Here is a tiny trained network, its code and every weight. The questions are about switching its units off for an input and a target symbol, where a switched-off unit gives its printed mean instead of its output.

import numpy as np


def w(rows, s, z=0):
    codes = np.array(rows[::2]) - 128.0
    scale = np.full(codes.shape[1], s)
    scale[-1] = z or s
    return codes * scale


def f(y):
    return np.maximum(y, 0)


def softmax(a):
    e = np.exp(a - a.max(-1, keepdims=True))
    return e / e.sum(-1, keepdims=True)


def log_softmax(a):
    a = a - a.max(-1, keepdims=True)
    return a - np.log(np.exp(a).sum(-1, keepdims=True))


def net(x, mask):
    ids = ['Φβγδηθμπσ'.index(c) for c in x.split()]
    T = len(ids)
    res = E[ids] + P[:T]
    u = 0
    for l in range(2):
        r = res
        for j in range(2):
            rows = slice(3 * j, 3 * j + 3)
            q, k, v = (r @ M[l][rows].T for M in (Q, K, V))
            z = softmax(np.where(np.tri(T) > 0, q @ k.T / 3**0.5, -1e9)) @ v
            o = O[l][rows]
            res = res + np.where(mask[u + j], z, o[:, -1]) @ o[:, :-1]
        u += 2
        y = f(res @ A[l][:, :-1].T + A[l][:, -1])
        res = res + np.where(mask[u : u + 8], y, B[l][:, -1]) @ B[l][:, :-1]
        u += 8
    return log_softmax(res[-1] @ U[:, :-1].T + U[:, -1])


Q, K, V, O, A, B = {}, {}, {}, {}, {}, {}
E = w([
[120,133,103,162],'Φ',
[213,131,154,251],'β',
[116,133,98,160],'γ',
[74,219,153,131],'δ',
[67,112,79,147],'η',
[34,152,136,139],'θ',
[140,91,213,95],'μ',
[109,102,61,132],'π',
[169,116,78,118],'σ',
],0.013)
P = w([
[60,176,254,241],'0',
[73,183,214,219],'1',
[88,181,180,203],'2',
[96,178,162,178],'3',
[98,173,143,159],'4',
[102,163,128,138],'5',
[100,153,116,119],'6',
[99,145,104,100],'7',
[94,136,93,83],'8',
[79,120,84,64],'9',
[80,120,80,47],'10',
[78,115,77,28],'11',
],0.0053)
Q[0] = w([
[110,153,130,194],'L0H1',
[254,1,70,215],'L0H1',
[252,22,81,185],'L0H1',
[152,119,110,115],'L0H2',
[47,100,126,168],'L0H2',
[121,118,125,132],'L0H2',
],0.013)
K[0] = w([
[152,86,86,117],'L0H1',
[141,135,148,254],'L0H1',
[146,151,157,239],'L0H1',
[157,118,121,110],'L0H2',
[75,109,117,165],'L0H2',
[126,122,119,138],'L0H2',
],0.016)
V[0] = w([
[51,179,199,232],'L0H1',
[168,1,90,59],'L0H1',
[84,12,219,105],'L0H1',
[133,180,135,171],'L0H2',
[49,192,224,180],'L0H2',
[166,175,235,165],'L0H2',
],0.0051)
O[0] = w([
[219,129,8,2,248],'L0H1',
[114,169,189,246,14],'L0H1',
[226,157,21,244,90],'L0H1',
[111,68,102,141,182],'L0H2',
[160,39,169,170,253],'L0H2',
[105,26,167,84,179],'L0H2',
],0.0042,0.0046)
A[0] = w([
[107,115,206,86,166],'L0N1',
[75,125,91,128,254],'L0N2',
[97,154,180,248,148],'L0N3',
[97,111,169,105,210],'L0N4',
[151,76,119,137,139],'L0N5',
[128,132,153,98,145],'L0N6',
[88,138,110,118,179],'L0N7',
[133,113,103,140,206],'L0N8',
],0.016,0.0056)
B[0] = w([
[88,169,212,36,178],'L0N1',
[24,110,86,63,254],'L0N2',
[107,18,251,255,172],'L0N3',
[62,115,190,72,192],'L0N4',
[117,71,161,186,168],'L0N5',
[159,163,194,49,152],'L0N6',
[30,154,108,75,200],'L0N7',
[108,70,73,154,187],'L0N8',
],0.0087,0.0084)
Q[1] = w([
[34,198,45,116],'L1H1',
[215,158,65,107],'L1H1',
[107,61,174,217],'L1H1',
[173,187,2,81],'L1H2',
[151,32,121,181],'L1H2',
[71,166,175,104],'L1H2',
],0.0066)
K[1] = w([
[45,106,42,79],'L1H1',
[82,189,181,203],'L1H1',
[254,119,38,154],'L1H1',
[90,166,27,152],'L1H2',
[208,94,157,209],'L1H2',
[68,103,165,59],'L1H2',
],0.0075)
V[1] = w([
[2,65,145,111],'L1H1',
[44,30,108,153],'L1H1',
[97,111,5,83],'L1H1',
[172,114,141,166],'L1H2',
[47,183,163,107],'L1H2',
[121,52,197,109],'L1H2',
],0.0064)
O[1] = w([
[199,115,107,62,252],'L1H1',
[255,118,99,108,216],'L1H1',
[166,85,165,126,185],'L1H1',
[107,139,137,169,86],'L1H2',
[153,103,151,83,196],'L1H2',
[134,53,101,166,180],'L1H2',
],0.0068,0.018)
A[1] = w([
[184,134,97,250,112],'L1N1',
[124,132,126,129,126],'L1N2',
[129,167,64,69,173],'L1N3',
[128,116,79,92,202],'L1N4',
[195,134,2,133,81],'L1N5',
[113,161,120,79,148],'L1N6',
[21,160,208,100,93],'L1N7',
[144,68,112,141,253],'L1N8',
],0.0084,0.0041)
B[1] = w([
[63,240,219,116,162],'L1N1',
[124,129,132,131,128],'L1N2',
[146,242,74,243,244],'L1N3',
[173,135,97,162,254],'L1N4',
[2,115,140,76,232],'L1N5',
[99,243,120,174,197],'L1N6',
[42,168,157,159,189],'L1N7',
[182,71,111,176,243],'L1N8',
],0.0076,0.012)
U = w([
[169,147,185,191,131],'Φ',
[73,134,128,144,60],'β',
[94,130,132,130,2],'γ',
[40,221,125,116,102],'δ',
[205,178,168,115,103],'η',
[150,165,48,133,214],'θ',
[174,2,88,137,181],'μ',
[177,69,205,58,67],'π',
[5,98,152,119,151],'σ',
],0.0088,0.0046)

Each question gives the input, a string of symbols that net reads in full, and the target symbol t.
The units are the heads (3 rows each of Q, K, V and O) and the neurons (one row each of A and B). Each row of codes is followed by its name. A weight is (code - 128) times the scale printed after its matrix; where a second scale follows, it is the last column's (O, A, B and U).
mask holds one flag per unit, layer by layer, with each layer's heads first. A switched-off unit (its flag False) gives its mean, the last column of its rows in O or B, instead of its output. The means were averaged over made-up inputs and are rounded, as every weight is.
A unit's drop is (log p(t) with every unit on - log p(t) with that unit switched off) / (log p(t) with every unit on - log p(t) with every unit switched off).
The circuit of an input: a set's keep is (log p(t) with only the set's units on - log p(t) with every unit switched off) / (log p(t) with every unit on - log p(t) with every unit switched off). Starting from the 12 units with the biggest drops (on a tie, the unit counted first), units are removed one at a time, each time the one whose removal leaves the highest keep (on an exact tie, the one counted first), for as long as the keep stays at least 0.8.
units of the circuit, in order: the units of the circuit, biggest drop first
unit that matters most: the unit with the biggest drop
top k neurons: the k neurons with the biggest drops, biggest first
top k neurons in layer l: the k neurons of layer l with the biggest drops, biggest first
which heads matter: for each layer, one digit per head in row order, 1 if its drop is at least 0.15 and else 0, layers parted by /
input β β δ μ σ δ μ β, target σ: unit that matters most : L1N1
input η σ μ β Φ μ π π σ σ σ π, target θ: units of the circuit, in order : (L0H2, L0N3, L1N3)
input β σ π μ η σ μ μ β, target σ: which heads matter : 00 / 11
input π μ σ θ η σ θ δ δ δ, target δ: top 2 neurons in layer 0 : (L0N1, L0N3)
input η σ σ β, target Φ: top 4 neurons : (L1N1, L0N2, L0N3, L1N5)
input σ μ β σ σ Φ θ η δ σ θ σ, target θ: units of the circuit, in order : (L1N3, L0N3, L0H1, L1H1)
input δ θ γ, target μ: which heads matter : 01 / 00
input π δ δ β, target Φ: units of the circuit, in order : (L1N1, L0N2, L0N3)
input γ σ δ β π β θ, target π: top 4 neurons in layer 0 : (L0N3, L0N4, L0N1, L0N8)
input Φ η σ γ, target μ: which heads matter : 10 / 00
input β δ δ δ δ δ η θ, target θ: top 2 neurons in layer 1 : (L1N3, L1N6)
input θ θ σ δ δ π σ, target θ: which heads matter : 01 / 11
input δ β β δ θ β δ δ γ μ δ, target μ: which heads matter : 10 / 00
input σ δ δ δ η, target μ: which heads matter : 01 / 10
input δ σ δ δ μ δ δ δ δ σ θ, target σ: which heads matter : 10 / 00
input η Φ θ η δ δ σ η δ β η, target θ: unit that matters most : L1N3
input π δ δ, target π: which heads matter : 00 / 00
input δ γ δ γ Φ θ, target θ: top 3 neurons : (L1N3, L0N3, L0N2)
input σ δ θ, target σ: which heads matter : 01 / 10
input γ δ δ μ μ θ, target μ: unit that matters most : L0H1
input δ Φ π δ η δ, target η: top 2 neurons : (L0N2, L1N5)
input δ δ γ η μ δ, target μ: top 2 neurons : (L0N3, L0N1)
input θ π δ π η δ σ η π δ β π, target θ: top 3 neurons in layer 1 : (L1N3, L1N6, L1N4)
